Here is a tiny trained network, its code and every weight. The questions are about switching its units off for an input and a class, where a switched-off unit gives its printed mean instead of its output.

import numpy as np


def w(rows, s, z=0):
    codes = np.array(rows[::2]) - 128.0
    scale = np.full(codes.shape[1], s)
    scale[-1] = z or s
    return codes * scale


def norm(h):
    return h / np.sqrt((h * h).mean(-1, keepdims=True) + 1e-5)


def f(y):
    return np.maximum(y, 0)


def log_softmax(a):
    a = a - a.max(-1, keepdims=True)
    return a - np.log(np.exp(a).sum(-1, keepdims=True))


def net(x, mask):
    res = np.array(x, float).reshape(1, 4) / 4 @ E
    u = 0
    for l in range(4):
        y = f(norm(res) @ A[l][:, :-1].T + A[l][:, -1])
        res = res + np.where(mask[u : u + 4], y, B[l][:, -1]) @ B[l][:, :-1]
        u += 4
    return log_softmax(norm(res)[-1] @ U[:, :-1].T + U[:, -1])


A, B = {}, {}
E = w([
[172,254,186],'x0',
[60,132,149],'x1',
[117,178,42],'x2',
[118,117,131],'x3',
],0.0068)
A[0] = w([
[184,69,110,115],'L0N1',
[7,52,128,255],'L0N2',
[120,119,131,79],'L0N3',
[53,124,91,58],'L0N4',
],0.012,0.0049)
B[0] = w([
[68,66,195,169],'L0N1',
[2,94,47,255],'L0N2',
[106,104,154,128],'L0N3',
[63,87,85,155],'L0N4',
],0.0071,0.0094)
A[1] = w([
[129,164,136,83],'L1N1',
[146,153,140,123],'L1N2',
[124,89,111,4],'L1N3',
[118,119,1,146],'L1N4',
],0.0082,0.0022)
B[1] = w([
[104,166,119,150],'L1N1',
[139,77,117,154],'L1N2',
[137,213,19,144],'L1N3',
[71,2,144,254],'L1N4',
],0.0067,0.0047)
A[2] = w([
[63,156,127,254],'L2N1',
[117,21,253,153],'L2N2',
[108,129,132,55],'L2N3',
[204,43,63,117],'L2N4',
],0.0059,0.0028)
B[2] = w([
[3,89,123,253],'L2N1',
[12,213,241,223],'L2N2',
[109,129,218,128],'L2N3',
[62,98,85,172],'L2N4',
],0.0042,0.0041)
A[3] = w([
[60,153,38,147],'L3N1',
[192,85,3,255],'L3N2',
[101,247,132,131],'L3N3',
[111,149,122,82],'L3N4',
],0.012,0.004)
B[3] = w([
[165,181,175,254],'L3N1',
[2,217,233,200],'L3N2',
[160,71,29,200],'L3N3',
[156,144,129,134],'L3N4',
],0.0083,0.008)
U = w([
[253,95,188,83],'0',
[134,142,126,2],'1',
[246,178,31,179],'2',
[12,66,111,200],'3',
],0.015,0.0085)

Each question gives the input, the list of numbers given to net, and the class t.
The units are the neurons (one row each of A and B). Each row of codes is followed by its name. A weight is (code - 128) times the scale printed after its matrix; where a second scale follows, it is the last column's (A, B and U).
mask holds one flag per neuron, layer by layer. A switched-off neuron (its flag False) gives its mean, the last column of its row in B, instead of its output. The means were averaged over made-up inputs and are rounded, as every weight is.
A unit's drop is (log p(t) with every unit on - log p(t) with that unit switched off) / (log p(t) with every unit on - log p(t) with every unit switched off).
The circuit of an input: a set's keep is (log p(t) with only the set's units on - log p(t) with every unit switched off) / (log p(t) with every unit on - log p(t) with every unit switched off). Starting from the 12 units with the biggest drops (on a tie, the unit counted first), units are removed one at a time, each time the one whose removal leaves the highest keep (on an exact tie, the one counted first), for as long as the keep stays at least 0.8.
units of the circuit, in order: the units of the circuit, biggest drop first
k most important neurons: the k neurons with the biggest drops, biggest first
k most important neurons of layer l: the k neurons of layer l with the biggest drops, biggest first
drop when u is switched off: that unit's drop, to one decimal
input [0,-5,-3,-1], class 0: units of the circuit, in order -> (L0N2)
input [5,-7,8,8], class 1: 2 most important neurons -> (L3N2 L2N2)
input [4,6,1,-1], class 2: 2 most important neurons of layer 0 -> (L0N2 L0N1)
input [2,1,5,-1], class 2: 3 most important neurons -> (L0N2 L3N1 L0N4)
input [8,-5,7,8], class 2: units of the circuit, in order -> (L0N2 L3N3)
input [8,8,-2,-7], class 2: 2 most important neurons -> (L1N4 L0N2)
input [7,1,-8,0], class 0: 3 most important neurons -> (L0N2 L3N2 L1N4)
input [7,3,1,4], class 2: drop when L0N2 is switched off -> 0.1
input [5,-4,-2,4], class 2: drop when L1N4 is switched off -> 0.2
input [3,-7,-8,-7], class 0: drop when L0N2 is switched off -> 0.9
